Below are the code and all the weights of a small trained network. Each question names an input and a class and asks about switching units off, where a switched-off unit gives its printed mean instead of its output.

import numpy as np


def w(rows, s, z=0):
    codes = np.array(rows[::2]) - 128.0
    scale = np.full(codes.shape[1], s)
    scale[-1] = z or s
    return codes * scale


def norm(h):
    return h / np.sqrt((h * h).mean(-1, keepdims=True) + 1e-5)


def f(y):
    return np.maximum(y, 0)


def log_softmax(a):
    a = a - a.max(-1, keepdims=True)
    return a - np.log(np.exp(a).sum(-1, keepdims=True))


def net(x, mask):
    res = np.array(x, float).reshape(1, 2) / 4 @ E
    u = 0
    for l in range(2):
        y = f(norm(res) @ A[l][:, :-1].T + A[l][:, -1])
        res = res + np.where(mask[u : u + 8], y, B[l][:, -1]) @ B[l][:, :-1]
        u += 8
    return log_softmax(norm(res)[-1] @ U[:, :-1].T + U[:, -1])


A, B = {}, {}
E = w([
[232,77,50,159,54,200,163,49],'x0',
[70,178,130,54,75,104,123,254],'x1',
],0.0073)
A[0] = w([
[124,103,153,192,102,76,178,69,5],'L0N1',
[44,255,146,139,110,134,85,155,127],'L0N2',
[129,148,180,126,67,132,53,94,57],'L0N3',
[131,37,108,220,159,153,147,138,107],'L0N4',
[199,103,168,145,138,130,41,99,88],'L0N5',
[91,137,206,139,168,124,81,107,157],'L0N6',
[110,103,133,176,87,73,106,102,91],'L0N7',
[27,94,82,98,77,128,94,116,155],'L0N8',
],0.0088,0.002)
B[0] = w([
[145,45,91,131,100,135,196,2,177],'L0N1',
[93,66,160,63,161,79,165,173,254],'L0N2',
[162,127,78,140,7,144,148,140,128],'L0N3',
[99,99,121,156,211,196,157,149,205],'L0N4',
[126,101,212,150,81,125,144,117,184],'L0N5',
[107,156,100,99,115,83,114,215,217],'L0N6',
[210,160,53,95,111,106,118,86,143],'L0N7',
[122,84,74,232,187,196,152,140,178],'L0N8',
],0.0072,0.0076)
A[1] = w([
[93,142,186,192,75,128,179,13,79],'L1N1',
[143,196,236,163,92,69,85,75,113],'L1N2',
[41,168,10,230,205,103,97,38,156],'L1N3',
[230,201,94,255,91,184,50,151,1],'L1N4',
[181,172,79,139,97,7,107,201,138],'L1N5',
[120,31,155,232,137,157,175,34,37],'L1N6',
[126,141,18,206,30,188,191,171,211],'L1N7',
[251,197,91,194,61,234,104,45,188],'L1N8',
],0.006,0.0018)
B[1] = w([
[142,2,101,159,115,177,180,136,186],'L1N1',
[179,71,106,87,62,160,161,116,130],'L1N2',
[153,184,121,59,94,170,114,161,172],'L1N3',
[111,185,120,113,157,18,137,103,156],'L1N4',
[163,115,124,154,200,121,170,119,176],'L1N5',
[156,80,114,185,95,153,144,130,254],'L1N6',
[167,140,163,165,126,132,121,55,226],'L1N7',
[77,186,149,79,161,104,105,218,241],'L1N8',
],0.0088,0.0074)
U = w([
[189,247,150,144,115,70,145,100,146],'0',
[28,120,170,106,73,165,61,89,3],'1',
[43,101,134,58,39,103,122,64,5],'2',
[113,95,83,88,120,106,57,92,21],'3',
[99,111,104,35,120,150,69,76,11],'4',
[40,94,166,51,233,37,161,230,194],'5',
[189,33,117,190,108,231,196,96,205],'6',
],0.012,0.0055)

Each question gives the input, the list of numbers given to net, and the class t.
The units are the neurons (one row each of A and B). Each row of codes is followed by its name. A weight is (code - 128) times the scale printed after its matrix; where a second scale follows, it is the last column's (A, B and U).
mask holds one flag per neuron, layer by layer. A switched-off neuron (its flag False) gives its mean, the last column of its row in B, instead of its output. The means were averaged over made-up inputs and are rounded, as every weight is.
A unit's drop is (log p(t) with every unit on - log p(t) with that unit switched off) / (log p(t) with every unit on - log p(t) with every unit switched off).
The circuit of an input: a set's keep is (log p(t) with only the set's units on - log p(t) with every unit switched off) / (log p(t) with every unit on - log p(t) with every unit switched off). Starting from the 12 units with the biggest drops (on a tie, the unit counted first), units are removed one at a time, each time the one whose removal leaves the highest keep (on an exact tie, the one counted first), for as long as the keep stays at least 0.8.
circuit, biggest first: the units of the circuit, biggest drop first
k most important neurons: the k neurons with the biggest drops, biggest first
k most important neurons of layer l: the k neurons of layer l with the biggest drops, biggest first
drop when u is switched off: that unit's drop, to one decimal
input [6,8], class 0: circuit, biggest first => [L0N2; L1N1; L1N6; L1N7]
input [3,6], class 6: circuit, biggest first => [L1N8]
input [5,6], class 0: 2 most important neurons => [L0N2; L1N7]
input [3,1], class 0: 4 most important neurons => [L0N2; L0N1; L1N7; L0N5]
input [7,2], class 0: 4 most important neurons of layer 0 => [L0N2; L0N1; L0N5; L0N8]
input [4,8], class 6: 3 most important neurons => [L1N8; L0N8; L1N7]
input [-6,-8], class 6: 4 most important neurons => [L0N2; L0N1; L1N8; L0N5]
input [2,5], class 6: 3 most important neurons => [L1N8; L0N8; L0N6]
input [-3,-4], class 6: 3 most important neurons of layer 0 => [L0N1; L0N2; L0N5]
input [4,2], class 0: 3 most important neurons => [L0N2; L1N7; L0N1]
input [7,5], class 0: drop when L0N2 is switched off => 0.5
input [6,4], class 0: drop when L1N7 is switched off => 0.2
input [4,5], class 0: drop when L1N7 is switched off => 0.3
